Here is a tiny trained network, its code and every weight. The questions are about switching its units off for an input and a target symbol, where a switched-off unit gives its printed mean instead of its output.

import numpy as np


def w(rows, s, z=0):
    codes = np.array(rows[::2]) - 128.0
    scale = np.full(codes.shape[1], s)
    scale[-1] = z or s
    return codes * scale


def f(y):
    return np.maximum(y, 0)


def softmax(a):
    e = np.exp(a - a.max(-1, keepdims=True))
    return e / e.sum(-1, keepdims=True)


def log_softmax(a):
    a = a - a.max(-1, keepdims=True)
    return a - np.log(np.exp(a).sum(-1, keepdims=True))


def net(x, mask):
    ids = ['αβγδεζηθλμπστφψω'.index(c) for c in x.split()]
    T = len(ids)
    res = E[ids] + P[:T]
    q, k, v = (res @ M[0].T for M in (Q, K, V))
    z = softmax(np.where(np.tri(T) > 0, q @ k.T / 4**0.5, -1e9)) @ v
    res = res + np.where(mask[0], z, O[0][:, -1]) @ O[0][:, :-1]
    y = f(res @ A[0][:, :-1].T + A[0][:, -1])
    res = res + np.where(mask[1:17], y, B[0][:, -1]) @ B[0][:, :-1]
    return log_softmax(res[-1] @ U[:, :-1].T + U[:, -1])


Q, K, V, O, A, B = {}, {}, {}, {}, {}, {}
E = w([
[90,88,102,80,76,111,71,129],'α',
[114,48,156,130,156,176,132,158],'β',
[133,173,139,96,70,135,105,158],'γ',
[89,123,55,115,72,71,137,106],'δ',
[78,49,147,95,116,133,73,172],'ε',
[81,170,9,101,84,76,230,152],'ζ',
[127,53,89,189,187,135,166,127],'η',
[142,192,65,178,97,86,161,98],'θ',
[86,173,118,105,37,81,118,126],'λ',
[182,152,191,175,147,146,142,141],'μ',
[67,14,81,130,141,125,142,119],'π',
[118,75,32,171,132,112,137,78],'σ',
[121,116,86,136,143,134,206,177],'τ',
[131,132,136,161,80,127,64,91],'φ',
[116,49,156,159,110,137,48,99],'ψ',
[69,71,85,82,136,136,172,187],'ω',
],0.015)
P = w([
[59,163,152,100,96,188,140,85],'0',
[204,141,136,5,163,18,125,141],'1',
[97,175,119,172,133,135,109,173],'2',
[226,118,114,4,145,37,120,145],'3',
[117,135,101,185,96,141,115,194],'4',
[244,106,112,3,129,47,122,152],'5',
[123,126,87,181,83,151,110,207],'6',
],0.015)
Q[0] = w([
[142,125,83,104,182,3,35,199],'head 0',
[222,81,82,5,48,28,103,121],'head 0',
[254,44,125,104,147,57,143,202],'head 0',
[166,215,160,162,49,81,149,158],'head 0',
],0.0085)
K[0] = w([
[113,110,97,159,105,197,116,104],'head 0',
[131,113,70,178,10,115,100,197],'head 0',
[159,89,142,193,130,153,139,226],'head 0',
[153,224,148,137,140,112,113,125],'head 0',
],0.013)
V[0] = w([
[98,163,74,113,125,109,253,162],'head 0',
[133,179,85,133,62,59,87,53],'head 0',
[91,198,164,65,60,148,83,217],'head 0',
[190,185,158,177,125,177,169,96],'head 0',
],0.012)
O[0] = w([
[140,209,179,77,72,173,85,163,232],'head 0',
[189,74,90,108,144,186,63,108,125],'head 0',
[143,123,111,120,127,177,223,132,253],'head 0',
[136,73,113,154,9,87,145,156,223],'head 0',
],0.015,0.004)
A[0] = w([
[102,145,168,82,175,36,146,60,1],'neuron 0',
[113,136,137,139,119,108,203,127,86],'neuron 1',
[117,136,227,137,62,134,90,110,157],'neuron 2',
[134,167,82,57,210,135,106,105,25],'neuron 3',
[158,108,130,124,150,182,192,171,141],'neuron 4',
[154,161,105,209,113,77,67,114,85],'neuron 5',
[10,127,73,164,155,168,96,122,48],'neuron 6',
[80,173,211,185,155,107,163,151,94],'neuron 7',
[43,179,121,188,116,102,153,113,122],'neuron 8',
[61,184,82,202,189,157,122,106,191],'neuron 9',
[36,89,76,116,52,129,130,123,179],'neuron 10',
[47,96,69,168,105,215,167,84,139],'neuron 11',
[165,107,98,92,203,12,104,142,108],'neuron 12',
[139,146,132,156,131,27,177,71,94],'neuron 13',
[154,165,95,133,156,60,178,103,174],'neuron 14',
[137,147,98,123,78,221,135,116,69],'neuron 15',
],0.011,0.0089)
B[0] = w([
[126,98,2,114,251,70,111,186,160],'neuron 0',
[175,74,127,112,179,115,90,174,213],'neuron 1',
[49,153,96,101,155,147,148,82,230],'neuron 2',
[199,114,201,228,158,141,198,191,169],'neuron 3',
[69,139,91,139,76,136,106,94,243],'neuron 4',
[101,109,119,138,99,142,236,187,169],'neuron 5',
[193,52,97,185,30,98,175,141,154],'neuron 6',
[188,109,64,161,93,91,146,161,200],'neuron 7',
[179,138,89,131,140,181,60,65,195],'neuron 8',
[62,123,162,89,127,171,95,152,197],'neuron 9',
[122,145,200,119,212,194,107,139,248],'neuron 10',
[138,218,135,98,110,111,63,145,205],'neuron 11',
[153,178,173,205,43,90,122,33,199],'neuron 12',
[120,75,151,138,141,139,89,185,209],'neuron 13',
[54,103,175,68,136,168,128,72,223],'neuron 14',
[94,55,118,196,172,64,118,145,229],'neuron 15',
],0.0086,0.011)
U = w([
[139,121,162,147,130,149,185,81,109],'α',
[146,58,73,108,168,61,112,150,61],'β',
[116,70,65,59,113,141,200,99,131],'γ',
[217,97,135,133,135,128,128,149,49],'δ',
[103,76,122,137,195,121,165,129,45],'ε',
[72,150,154,154,155,198,36,147,255],'ζ',
[87,138,122,136,96,22,111,122,92],'η',
[235,89,86,47,73,112,70,136,92],'θ',
[152,69,30,253,52,103,186,218,133],'λ',
[103,49,210,101,93,81,143,152,119],'μ',
[157,131,162,148,180,77,100,137,74],'π',
[182,152,180,161,62,91,81,108,56],'σ',
[125,159,151,76,80,118,156,110,126],'τ',
[152,99,107,141,75,117,142,44,127],'φ',
[118,74,130,187,137,83,122,80,54],'ψ',
[169,126,125,82,141,108,176,160,124],'ω',
],0.0068,0.0051)

Each question gives the input, a string of symbols that net reads in full, and the target symbol t.
The units are the heads (4 rows each of Q, K, V and O) and the neurons (one row each of A and B). Each row of codes is followed by its name. A weight is (code - 128) times the scale printed after its matrix; where a second scale follows, it is the last column's (O, A, B and U).
mask holds one flag per unit, heads first, then neurons. A switched-off unit (its flag False) gives its mean, the last column of its rows in O or B, instead of its output. The means were averaged over made-up inputs and are rounded, as every weight is.
A unit's drop is (log p(t) with every unit on - log p(t) with that unit switched off) / (log p(t) with every unit on - log p(t) with every unit switched off).
The circuit of an input: a set's keep is (log p(t) with only the set's units on - log p(t) with every unit switched off) / (log p(t) with every unit on - log p(t) with every unit switched off). Starting from the 12 units with the biggest drops (on a tie, the unit counted first), units are removed one at a time, each time the one whose removal leaves the highest keep (on an exact tie, the one counted first), for as long as the keep stays at least 0.8.
units of the circuit, in order: the units of the circuit, biggest drop first
unit that matters most: the unit with the biggest drop
top k neurons: the k neurons with the biggest drops, biggest first
drop of u: that unit's drop, to one decimal
input ε μ γ μ β σ, target β: top 3 neurons	[neuron 0; neuron 1; neuron 13]
input σ ζ θ μ, target θ: units of the circuit, in order	[head 0]
input θ μ δ μ, target δ: units of the circuit, in order	[head 0; neuron 3]
input σ β η ω, target η: units of the circuit, in order	[head 0; neuron 12]
input η μ μ η π σ θ, target ζ: units of the circuit, in order	[neuron 10; neuron 7]
input λ θ μ μ σ, target ζ: top 3 neurons	[neuron 11; neuron 10; neuron 7]
input θ π μ λ μ α σ, target ζ: top 3 neurons	[neuron 9; neuron 7; neuron 11]
input μ μ μ η ψ ψ, target ψ: units of the circuit, in order	[head 0; neuron 12]
input μ θ φ θ η ζ, target η: top 2 neurons	[neuron 12; neuron 0]
input μ η α μ θ, target ζ: top 2 neurons	[neuron 10; neuron 8]
input φ γ φ μ, target φ: units of the circuit, in order	[head 0; neuron 12; neuron 4]
input μ μ α η, target α: top 2 neurons	[neuron 3; neuron 12]
input γ μ μ, target λ: top 2 neurons	[neuron 10; neuron 7]
input μ η μ η, target μ: top 2 neurons	[neuron 14; neuron 13]
input θ μ η ε, target η: units of the circuit, in order	[head 0; neuron 12; neuron 0]
input γ φ ζ μ, target ζ: top 2 neurons	[neuron 2; neuron 15]
input α μ λ μ η, target ζ: units of the circuit, in order	[neuron 11; neuron 7]
input μ θ γ π, target γ: units of the circuit, in order	[head 0]
input μ μ φ β λ θ, target λ: top 2 neurons	[neuron 3; neuron 15]
input ε μ μ μ η, target ζ: top 2 neurons	[neuron 11; neuron 9]
input μ δ φ ω, target φ: unit that matters most	neuron 12
input θ μ θ π γ μ, target γ: units of the circuit, in order	[head 0; neuron 4]
input μ γ θ π, target θ: drop of neuron 9	0.0
input θ μ θ ε, target θ: drop of head 0	1.0
input μ η η μ, target η: drop of neuron 12	0.2
input μ α π γ φ γ, target φ: drop of neuron 12	0.4
input μ μ μ φ, target μ: top neuron	[neuron 13]
